Rows near named flat spaces through zero
rmtq: [ -48  -11   39  -30   85  166   64   54   41  -49 -299   30  286 -108
   61   60  -17 -130  141 -237  -43  -65]
qcmb: [  85 -147   18 -201   54  136  -78  144   17  -53 -381  -81  -43  -99
  126   26 -150  102 -134 -260   42  120]
rmtq: [   5  259  238  216   10 -198  258   91   54  249  -73   47  -27 -109
  -54   54   16 -160  161 -299  -75  213]
rmtq: [ -73  -19  -34   80 -135   53 -171 -122   47  -30  378  -22  -49  107
    2  -72   28   19 -189  342   14 -156]
gltz: [ -88  -35   49   53 -162 -111   52  182  -88  -67  -62  127   28   12
  -58  118  -53   38  -61  -51 -139  131]
trbq: [ 450   82  -16  -42 -158 -161   88  -95  -70    4 -330  -61  283  292
   52 -381  411  231 -334 -125   59  169]
qcmb: [-112  -22   -8  -79  185  221 -144   16   51   29 -100  -40  -60 -285
  -94  302 -192 -122  148 -169   55  -43]
pjzr: [ 107  302  171  263 -209 -534  160  -41  -97  167  119  246  -70  219
 -430  158  130  -31  198   -8  -81   76]
gltz: [-256    4   17  114   -3 -177  -17  101  -52   38  351   95 -356  -45
 -237  259 -196  -57  150  167  -65   34]
rmtq: [  14  210   34  128   45 -211  -82 -250   52  202  445   12 -354   37
 -296  123  -19  -76  216  224  125 -130]
qcmb: [  -2  243   12  285   43 -447  102   51 -173  233  331  112 -275   76
 -493  260  127  -41  149  106  -55  198]
trbq: [-351   25  132   40 -313 -145   76   51   13 -105  169  216 -181 -170
 -127  221 -263  -61  188  -46 -127   81]
ffqq: [-342   25   69  -11 -147   97  -93 -186  158  -48  394   67 -251 -238
   -9  150 -297 -137  231  140   29 -177]
ffqq: [ 503 -171 -139 -287  -23 -248   67  137 -251 -116 -546   15   21  292
  103 -171  139  419 -198 -124   34  225]
ffqq: [ 174  243  149  131  195  118  -25 -250  246  271   16 -171  105   24
   20 -176  145 -209   60  -96  164 -198]
pjzr: [ -79   53  157  119 -266  -70  -92  -85  123   -7  216   67  -35  155
  -51  -62  -52  -33 -113  148  -23 -146]
qcmb: [-516  -12  107   82   34  233 -213   16  186   65  482   -9 -423 -420
  -78  400 -475 -251  171  103   -7 -108]
gltz: [ 127  -45 -170 -122  156  110 -154 -257   29  -35  122 -111   -9  114
   -9 -129   99   40   41  229  176 -258]
gltz: [ 165   95 -149   47  328  -69   75  -65 -112  181  142  -53  -86  -26
  -23   65  127  -23  219  132   59  -13]
trbq: [  87  -32  102   41 -199  -29  -28  103   27  -59 -214  -17  191  209
    0 -183  123   82 -357 -106  -47   85]
rmtq: [ -47 -391 -172 -351  -77  197   -9  176  -68 -357 -329  -81   61   13
  341 -252  -86  260 -271  -56  -16  125]
pjzr: [-281 -171 -191    1  328  130  -38  139  -84   21  445  -35 -358 -207
  135  236 -271  -69  227  359  -47  -83]
pjzr: [ 137   89   81   64 -220 -169 -167 -235  115   14  168  -52  -61  371
 -242 -258  177   79 -260  169  134 -136]
ffqq: [-133   53   72  110  -21   93 -253 -128  177   70  293 -128 -148   56
 -231  -19  -11 -102 -192  129  112 -134]
rmtq: [178  50 -58  35 148 -17 -57   3 -67 124  -5 -51 -20  16 -54  77  89  31
 -44  33  39  29]
ffqq: [ 197 -102  -48 -280   66   32 -103 -148   49  -79 -233  -57 -108   72
   55  -91  -94  128   83  -61  176 -138]
rmtq: [-137   27   57  164  -82 -308  296  299 -205  -16  -31  277   45   16
  -71  232  -59  -38  247  -42 -271  165]
trbq: [ 253  -87 -146 -115  -20 -149   66   45 -192  -61 -108   30    1  146
  119  -96  115  242  -86  102  -15  110]
ffqq: [ 132 -119 -197 -173   37 -146   54   86 -246  -81  -60   76 -161  -35
   47  125  -39  228   79   79  -25  162]
trbq: [  95 -136 -140 -143  120  307 -206  -41   15  -50  -65 -156   78  -77
  175  -40   16   74 -216   64   89  -68]
gltz: [ 114  -59  -20 -173   61 -127   53  129 -134  -34 -344  108 -106  -88
  -65  241 -155  102  203 -231  -12  127]
qcmb: [-280   40   82  113 -171   68  -51 -130  151  -15  432   22 -110  -61
   44  -36 -118 -124   22  223  -20 -153]
ffqq: [ 305   99  -84  -71  305  138  -17 -229   61  134 -159 -165  165   22
   66 -153  211  -43  101  -66  186 -151]
rmtq: [-363  168  223  297 -129 -238  156  163    1  104  264  257 -141 -128
 -250  377 -222 -247  332  -31 -212   37]
gltz: [   8   58  105 -114  -79  200  -64 -248  234  -32 -142  -89  116  -85
   87 -177  -17  -78   16 -191  143 -141]
gltz: [  52  -24  -53  -23  198 -106   -1   67  -77   98   88   -1 -282  -17
  -33  150 -125   30  162   88   26   10]
ffqq: [ -36  -80  -75  -80   97  155    3   62  -18  -81 -202  -58  160  -81
   24  -13   46  -14  -35 -139    2   47]
gltz: [ 306   97 -243  -58  152   82  -55 -324  -62   53   86 -154  176   58
    0 -208  390   87  -69  165  177  -65]
qcmb: [-291 -268 -201  -82  134   -5   -1  234 -179 -123  346   72 -393 -133
  127  242 -325   75  167  348 -115   20]
pjzr: [ 267  120    6  -13  323  217 -176 -242  172  231  -25 -227   15  -10
   41  -79   90 -101   11  -16  230 -225]
gltz: [-300   13   59  244   10 -209   47  271  -75  127  438   51 -415  -57
 -167  229 -176  -61  -13  179 -147  204]
qcmb: [ 159 -170  -85 -339 -248  116 -107  -93   -1 -254 -362  -76   91    6
  140 -237   45  282 -318 -173  110  133]
pjzr: [-214 -232 -129  -34 -137   33   -5  128  -95 -233  211   62   -5   93
  152  -78  -63  102 -131  306 -127  -33]
ffqq: [  96  261  170  249  -10  -87  -13 -162  125  235  190   10   55  103
 -121   -8  115 -166   51   57   28 -154]
trbq: [-423  130   78  184  120  -41  101   31   33  108  367  149 -221 -312
 -198  414 -271 -312  519   30  -97  -74]
rmtq: [  45  -94   16  -78   29  -22   53  160  -44  -36 -220   12  -20    9
   98    6  -83   68  -20 -120  -41   91]
ffqq: [ 388  -98 -173 -163  221  219   74  -25  -19  -63 -512 -269  482  203
  273 -524  449  140 -339 -183  116   66]
pjzr: [-541  -59  153  127 -134  239 -137    4  227  -22  569   56 -267 -264
  173  191 -457 -240  115  274  -95 -246]
trbq: [-142  -26   84  148    9   -1  -61  186   17   67  144    3 -115    6
  -43  122 -116  -65 -113   69  -89   28]
gltz: [-322  -45   94   17 -452   36 -154  -94   99 -256  140  148  107   45
 -201   36  -88  -35 -125   67  -63 -131]
qcmb: [ 227  -33   87 -160   84  117   74   56   81  -33 -651  -88  302   44
  129 -192   80   17  -63 -453   62   48]
pjzr: [-221  212   65  214   64   -6  -40 -263  158  178  591    1 -207  -92
 -151   90  -58 -256  287  268   64 -250]
ffqq: [-457   91  136  275 -350  -13 -107 -124  149  -29  702  125 -134  -19
 -128   77 -136 -184  -22  382 -105 -192]
gltz: [ -40   -3   40   71    7  -63  -43  138  -49   98  151   39 -235  -86
    8  208 -167   15  -17   77  -64   87]
trbq: [ 290  -82 -135 -169  -92 -115  101  -28 -150 -205 -445   35  369  295
  -22 -271  322  214 -124 -116   16   53]
trbq: [   4  -25   56   45   -7  210 -119   17  123   14  -63 -143  155   34
   83 -154   76  -38 -308  -48   27  -23]
rmtq: [-213 -137  -12  -10  119 -187   80  322 -161  -18   64  168 -365  -97
  -78  386 -359    1  297   43 -146   90]
qcmb: [ 289  -94 -117 -228  -43  -96   30   -8 -136 -189 -538   16  267  221
 -117 -152  228  214  -98 -226   62   83]
qcmb: [ -49  319  189  377  -24 -448  202  -50   16  306  491  124 -289  146
 -249   61   39 -161  267  191  -64    2]
trbq: [ 477 -152 -194 -222   27  -83   13   11 -188 -150 -474  -44  294  372
   99 -301  319  318 -248  -16   60   32]
ffqq: [  66  264  257  232  -78  -20   25 -126  189  191  -27   15  216   70
  -91  -53  114 -210   17 -149    6 -125]
trbq: [-190  -75 -149  -86  -88  -46  -62   39 -177 -206  -39  161   34 -113
 -346  328  -36   31  133  -27  -59   62]
rmtq: [ 828  119 -186 -191  164   75  149 -335  -62   20 -696 -194  762  346
  269 -631  738  208 -194 -225  209  -51]
trbq: [ 136  -76  -35    1  -21   23  -60   47    7  -50 -134 -144  152  265
   -5 -306  237  112 -400    9   39   58]
pjzr: [-152 -112 -144   36  109 -289  125  225 -264    2  375  188 -430  -24
  -12  312 -242   79  314  353 -155   68]
pjzr: [ -40   81  -15   74  212  112  -33  -11   28  110   -2  -67   56 -126
 -133  131   45 -150   92  -89   35  -21]
qcmb: [-345  -95   48  -23  -69  164 -154    3  124  -59  310    4 -279 -210
   45  163 -341  -88   47  134   -7 -103]
qcmb: [-146 -278 -135 -256  -78  131 -114  128  -70 -292 -216  -14  -20  -55
  -17   27 -124  153 -153  -80    0   94]
pjzr: [-131  178  189  332   51 -173  148  218    1  241  163   61  -85  -41
 -127  172  -27 -186   57  -60 -152  149]
gltz: [  70  203  114  228  247  130   23 -117  164  349  351 -105  -78 -118
  277   -9  -36 -222  145  175   31 -192]
rmtq: [ 158 -277 -243 -262  244   -7   88  201 -229 -156 -300    7  -11   68
  218   -9  -48  209   99   34  -25   46]
pjzr: [  17  -86   11   36   77  -38  139  318 -119   29 -167   27   11  -35
  179   59  -58   48  -67  -91 -149  207]
[ 485   99  -85  -38  137 -442  383  119 -297  104 -421   97  106  217
   14 -105  297  209  176 -191  -46  288] -> rmtq
[-202  165  238  396 -265 -288    1  100   76  140  426   60 -155  241
 -295  -34   54 -102 -245  172 -122   72] -> qcmb
[  -5  -39  -26  -20  -68  100 -101  -26    0  -62   -1   15  100   -8
   19   37    1   16  -87   52  -10  -67] -> gltz
[-160 -307 -181 -218 -200  153 -186   76  -86 -362  -74    1   69   52
  -12  -45  -37  195 -302  106  -23   21] -> qcmb
[ -50   98   24   16  198  138  -44 -111  109  150  118  -88 -128 -226
    5  114  -95 -150  186  -46   93  -69] -> gltz
[ 306  150  -66   22   41 -395  150  -20 -237   94 -140  158   -8  144
 -267  151  181  113  229  -46   -9  117] -> trbq
[ -65   87  -25  140  -14 -162   41  -53  -43   69  333   41 -132   67
 -130   20   60  -29   70  216  -21  -11] -> gltz
[-114  -57   14 -138 -213   74  -82  -76   40 -155  -48   60  -19 -129
   -7   64 -135   44   -1  -73   16   -2] -> trbq
[ 346 -115  -45 -261 -182 -129   34   -7  -83 -233 -649    0  303  332
  -59 -316  252  281 -250 -289   70  113] -> qcmb
[ 107    0   38  -87 -132  -76   42  -39   -4  -96 -272   60  154  111
  -44  -89   67   66   -5 -158   12    4] -> rmtq

Rows near named flat spaces through zero
ccmq: [ -33  187 -264  -73  -91   20  125  239   18  -51   -4  341  -28 -259
  272  -21  333   12  -49  -53  -12    7]
tlcp: [-161 -301 -125   47  179  -77  187   53    0   23 -127 -109  105  108
 -100  147   21    9   74   51  -67  -58]
tlcp: [ 284  242  -49 -310 -176  -61 -142 -129  -30  261  -13  112 -117 -214
  291 -340  196  265   42  -28 -105  -32]
sltb: [ -31   93   79 -139 -157  -72 -101   58  -65  -75    4  141  -43  -40
  119  -53  -40   35   43   50  154    6]
jggm: [ 232    5  -85  186   16  -91 -115   33  118  375 -263 -260  123   -4
   37 -141  204   52  -39 -370 -330 -215]
tlcp: [  82   70 -163  233  -82  109    8   88  121  -47  -19 -121  -20  -24
  140  -52   38 -143 -195   31 -150  -22]
jggm: [ -37 -229 -126  327  269  -86  244  169  117   40 -131 -156  125  200
 -291  259    0 -209   47  -70 -229  -17]
sltb: [ 158 -203  104 -296   28   85    5 -343   30  372  178 -248 -172   89
 -121  112  -55  174  259 -136  -20   54]
tlcp: [-101 -301  -19 -205   14  138   70 -171  -26   77  175 -209 -119  105
 -103  204 -222   53  203   18   59   38]
prjn: [ 257  447  179  444  -77 -230 -372  146   91  -12 -358    6  278  -11
  100 -458  118 -106 -427  -87 -137 -198]
dpgn: [ 192  165   13   27 -250   -6 -210  101  175  209  -93  -70   20  -19
  215  -58  159  -27 -128 -326  -17 -125]
ccmq: [-213 -226  492 -507 -264 -142 -278  -80 -157 -227  -92   24   59  305
  -71  190 -433  224  187 -132  483   18]
tlcp: [-217 -176   50   -1   79   44  133   22  -13 -185   61   32   21  103
 -111  237  -67  -66   15   89  181   78]
dpgn: [ -52 -321   12  -83  201   97  321 -128   33   79  261 -111 -195  171
 -319  436 -108  -85  320   43   15  215]
prjn: [-165 -109  268 -191 -146 -130 -212  166   38   10  -31   37  146  257
 -183  304 -283  -74  136 -340  347 -103]
sltb: [ -85 -150 -356  118   72  178  196   80  110   36   60 -123    1  -45
   60  115   68 -104  -76   23 -157  -48]
ccmq: [  88  136  -70  -27  -70 -111  -60   20  -27  115  -92   74  -15 -150
  223 -242  200   92  -31   90  -49  -73]
jggm: [ 210  -24    5  -76 -177  140 -200 -157   40  419  189 -343 -223  -31
   11   -4 -144    3  240 -287 -112  -83]
prjn: [ 180  138 -515  566  370  -81  377  275  171  219 -200   60  122 -218
    3 -114  580 -192 -158  -13 -586  -76]
dpgn: [  89  -29 -191 -104    7   87  116 -103   12  216   94  -41 -151 -159
  148  -50  211  104   90   23 -126   16]
prjn: [ -13   -1 -140   63  -67 -148  -41  241   63  208 -256   21  137  -86
  181  -23  310   34   -7 -298  -73 -212]
prjn: [  91   19  230 -288  -60  -61  -63 -106   23   58  138   86  -71  153
 -145  125 -182   34  148  -29  178  111]
dpgn: [ 252  134  130 -398 -342  268 -245 -307  -12  414  411 -128 -417 -195
  172   -7  -20  152  298 -323  119   61]
ccmq: [-187 -354  284 -106   42   20  -26  -38   24   63   37 -190   59  299
 -341  468 -225  -30  233 -383  241   -4]
jggm: [  33  -33    0  -89  -96  118  -49  -69   64  -54    2  -86   12   60
   65   16  -70   50 -117  -67    3   10]
prjn: [  76  312    7   -7 -106   99 -137 -113  -47 -218  -25  159   32 -203
  283 -388  124  127 -358  207   22   23]
dpgn: [  74  190   43  -12   99   79   49 -138  -49  -90  231  159 -104  -81
 -103  -91  -68  -42  -19  242   20  158]
tlcp: [-207  -64   48   21  238 -195  229  110  -64 -216 -161  304  174   24
  -89   89  230   42  -46  171  131   70]
ccmq: [ -59   57   75  164 -144 -100 -326  112   24  -18 -226 -147  231   69
  105 -200 -133  -49 -228  -73   68 -260]
jggm: [ 283  -16  104 -232 -196  105 -194 -224   90  442  211 -285 -233   53
  -17   47 -146   57  245 -292  -42  -14]
jggm: [-272  -74  -44  138   94  -73  164  225  -62 -352 -104  190  120   34
  -39  131    5 -108  -69  169  109   39]
dpgn: [ 113 -165  186 -308  207   79  286 -408 -116   28  444    4 -391  120
 -363  227 -262   54  437  365   39  407]
jggm: [ -78   59   -6 -145  -65  -71   -3   67  -33  -51  -25  201   23  -75
  140  -36  117   68  -19   65  151   -9]
dpgn: [ 296   37 -119    5 -164  -48  -98   75  190  499  -74 -205  -74  -24
  141    2  211   -4  112 -408 -223 -148]
ccmq: [ 147  104 -125   -4   41 -238   91  189  188   98 -334  196  235   27
  159  -86  413   77 -232  -87 -131  -79]
prjn: [-142  120 -254   65 -164  180  -80  149   13 -276  -13   63   91 -138
  277 -158  -66  -59 -322  113   13 -101]
sltb: [ 216   97  -97  -78    8   81   26 -272  -25   31   31  -68 -117 -121
  185 -331   81  180 -127  305 -201   76]
jggm: [ -47  -39  -45  160  288  108  258  -82   76   -3  232   45  -32   24
 -243  182   67 -171  -23  179   17  143]
prjn: [-170 -146    4 -105    3   -8   76    6 -109 -159   -2   40  -27   18
    2   79  -85   57   96  120   95   44]
tlcp: [-116  -44   -3  119  198  156  136 -155  -56 -108  223  -14  -66  -42
 -151   43  -56  -83  -22  253   57  111]
tlcp: [  86  112 -132   65  124   58   38  -72   -4  165   87   22  -20 -162
  -14 -138  134   11   -9   14 -143  -28]
tlcp: [  63   90  -75  100  -77   53  -77  131  115  105  -28  -29   56  -28
   38   37   72  -88  -77 -281  -66  -94]
ccmq: [ -30   96   44   -5  -53    4  -72   17  -29 -130  -35   87   50  -35
   69  -89   -5   23 -115   36   67   -6]
tlcp: [-117 -155 -115  288  277  -49  194   90  -39  -88  -27  -82   70   89
 -277  101 -136 -174   71  157 -169    6]
sltb: [ 105   94 -115   45  -47  -60  -23  196  105   69  -90   50   79   28
   -9   26    5  -83  -24 -203 -142  -69]
sltb: [ 171  133  419 -427 -279    5 -321 -289  -92   74  123   21 -167   28
   63 -101 -165  242  133 -127  260   89]
tlcp: [ 172  106  227  123   38   55 -144  -87   88   31  -63  -96  112  112
 -198   19  -33  -10 -128 -355  -76   10]
jggm: [ -89 -174 -248  -71    6   16  128   32  -32  177   53  -78 -106 -105
  118   43   88   30  184   71  -60  -66]
dpgn: [-148  -79   33  -21  155  264  233 -113   -6 -132  433   85 -188   10
 -266  353 -127 -170  131  102  183  246]
jggm: [-109  -66  -89  152   86  308   77 -164  -85 -211  285 -164 -148  -47
 -112   16 -289 -125  -25  258  -45  112]
sltb: [ 165  100  121 -115  -65   26 -153 -215  -54  171   59  -74  -99  -81
   52 -188   11  146   54  -42  -24   -1]
dpgn: [-113   63  371 -419 -132 -169 -147  -46 -192 -168    7  322  -13   32
  -20   27 -111  202  178   -6  394   94]
ccmq: [-170 -369  153 -155  -20  -90   17  -64  -39   56   21 -206  -54  240
 -120  255 -230   12  256   69  206   -3]
dpgn: [-230 -220 -358  587  255 -286  236  607  272  -89 -620  -33  573  211
  -34  188  338 -270 -380 -190 -245 -311]
ccmq: [ 277  176  171 -214 -226  -25 -163 -141   66   49  -98   25  -53    1
  229 -177  137  206 -127 -105    1   58]
jggm: [ 182  141   37 -210 -273   20 -274  -14  125  265  -43  -48   26  -33
  216 -101   81  114  -77 -352   42 -146]
dpgn: [ 188  333 -127  132  -45  122 -108  -88   52    1   47   42   -1 -211
  220 -380  137    1 -324  163 -136  -30]
ccmq: [ 274   53  118 -142   46   33    4 -291  -54  212  129  -81 -208  -41
  -90  -93    7  153  199  -24 -157  137]
prjn: [-197  -55 -306  291  194  -58  244  277    5 -209 -111  112  143  -35
  -23   33   68 -184 -116  236 -131  -42]
prjn: [ 138  -12   16  207  103  -53   66  -61  -52  -13  -64 -141  -78   29
  -99  -92  -46  -30   67  123 -247   71]
ccmq: [ 122  174 -113   21 -264  240 -107  -17   39 -168  139  -74 -167  -86
  229 -131 -168  -71 -162   88  -80   62]
sltb: [-379   56 -116  157 -207  141   -1  428   61 -440   50  229   98  -28
  153  262  -65 -302 -223  -46  327  -36]
sltb: [  22 -105  290   81  315 -236  140  -95  -17 -145 -189   59  178  272
 -363   82  -23   38  -19  124  -10  136]
dpgn: [ 338  -52  258 -430 -206 -133 -233 -342  -93  371   -1 -230 -239   77
   51 -176 -161  324  353  -84  -70   24]
sltb: [ 336  507  182  141 -163   44 -398 -186  -81  202   59  -11 -111 -306
  178 -522  124   73 -114 -110  -95  -71]
jggm: [-277   49  190   78   55  189  116  112   55 -484  382  264  -17  182
 -327  438 -352 -380  -90  171  431  256]
ccmq: [ 144   75  157   31 -414 -111 -563  108  133  265 -316 -337  193  117
  251 -206 -110   37 -174 -478   32 -378]
prjn: [ 115  198  477 -693 -447 -112 -426 -160  -68  -19    1  244  -40   71
  203  -98 -153  342   55 -214  454   39]
prjn: [ -77 -203  -69 -159    3   63  133  -40  -50    4  107  -56 -132   34
  -44  177 -106   36  216   31    3   74]
tlcp: [-167 -331   94  305  264  -92  218  146  118 -258 -322 -133  306  365
 -316  350   -8 -115 -158 -142  -66   25]
sltb: [  26 -122 -243  575  376  -74  318   95    5  -59 -153 -191   47   31
 -206  -35   76 -212  -32  274 -451   26]
sltb: [  27  -17  -45  -56 -123   -2  -57   64  -24    3  -32  -50  -49    3
   58   -1 -105   12   85  -82  -62  -30]
[ -89  103  100   87   28   33 -153    6  -26 -138  -14   44  162   12
  -84  -81 -129  -44 -175  -29  101  -69] -> dpgn
[-125  -31  -52  369   56 -194    7  496  260  -10 -337   48  399  214
 -124  285  154 -295 -222 -418   12 -214] -> dpgn
[-116 -106   63  214   71  -28   -8  104   16  -90  -74 -105  109  135
 -167  135 -126 -144  -20  -72   18  -47] -> tlcp
[  97 -167   82 -107  -48  196  -68 -200   53  126   80 -298  -67  125
 -122  146 -179   74   81 -302  -80   20] -> sltb
[-175   56 -138  248  277   -6  305  182   12 -307   65  287   91  -16
 -176  130   68 -227 -126  290   11  132] -> dpgn
[  93  314  307   26 -112   89 -304 -139  -17 -236   29   82   90   11
  -14 -222 -167   16 -304  -19  151   39] -> prjn
[ 162  312  170  143 -254  156 -251  -83   17 -171  147  -49 -150  -59
  152 -202 -153 -121 -209  109   73   81] -> tlcp
[ 206  157  110 -111 -112  -22 -135  -86    5  -23  -55   22  -14   23
   48 -161  -66  105  -67  -46  -74   43] -> sltb
[ 264  149  188 -580 -525    7 -466 -245 -106  171  -37  -92 -179  -86
  413 -357 -165  409   92 -175   78  -78] -> jggm
[ 254  330   79   31 -405   32 -503   49   96  315  -61 -152   -4 -141
  304 -290   43    7 -126 -437   -7 -257] -> tlcp
[-280   39  -68 -216 -151  189  -12   62  -77  -16  431  210 -202 -194
   93  186  -88 -122  181   81  411   25] -> tlcp
[-203 -172 -104  334  178    0  200  302   99  -82  103  -42   55  190
 -358  432 -211 -419  122  -51    6    9] -> jggm
[ 298   67   71  109   74  169  -25 -296   86  159  107 -248 -104   23
 -102 -100   -4   23  -78  -57 -231   92] -> sltb
[-145 -501 -112  -67  328 -181  341    2  -11  190  -97 -157   53  229
 -308  326  -22   37  345   45 -121   -4] -> sltb
[ -17  112 -108   47   24   80   28 -130 -204  143  241   28 -279 -356
  141 -220  140   32  210  252  -21   24] -> ccmq
[ -58 -331  -79 -523 -249  227   43 -169   21  110  280 -192 -276  101
  103  297 -273  129  289  -48  150   83] -> tlcp
[  -6   68   35 -228 -142   94  -72  -80  -73   19  250   74 -190  -82
   48    9 -153   17  157   63  151   67] -> tlcp
[ 192   89 -141   53 -101   51  -44  -92  -16   94   -3 -149 -148 -130
  212 -264   35   55  -25  143 -231  -13] -> dpgn
[-271 -313  -65   43  124   54  114  -68 -183 -236  -51 -164   18   45
  -69   30 -211   62   70  239  -23   -1] -> dpgn
[  94   55 -165   68 -149  157  -88   32   41   49  -23 -150  -44 -102
  167  -93    4    5  -77 -184 -189  -78] -> prjn
[ 154  263 -211  168 -287 -124 -368  214   54  141 -266 -121  141 -131
  379 -475  -17  -32 -247  -28 -200 -344] -> ccmq
[-114  -13  220 -154 -130  266 -154 -290 -133 -260  240  -83 -134   -9
   24  -39 -297   82  -63  156  256  119] -> dpgn
[-156 -258 -109   47  353   42  361  -80   -8 -102   31   17   57   75
 -227  200   76    6   20  190  -62  122] -> tlcp
[ -55  173  107  178 -204 -222 -332  338   38 -124 -351   61  304   78
  108 -138  -70  -94 -229 -230   84 -253] -> prjn
[-175  -15   74   51  -73   21   30  140  -18 -275   80  104  -30   73
  -33  181 -153 -165   -4  109  212   85] -> tlcp
[ 214  -51  -44   39   22   -5   14    2  170  365  -50 -178   -2   62
  -70  119  158   -8   84 -384 -200  -61] -> ccmq
[ -17   54   22 -140  106   73  153 -291 -152 -201  131  156 -141 -156
  123 -218  120  190  -77  510   65  205] -> prjn
[-110  287  122  -18  -39  442  -46 -197  -86 -289  599  209 -244 -208
  -92   57 -216 -172  -78  162  318  245] -> dpgn
[-118 -216   56    9  126  -85  137   26   -5 -110  -80  -30   72  184
 -167  187  -85  -21   59   68   36   49] -> dpgn
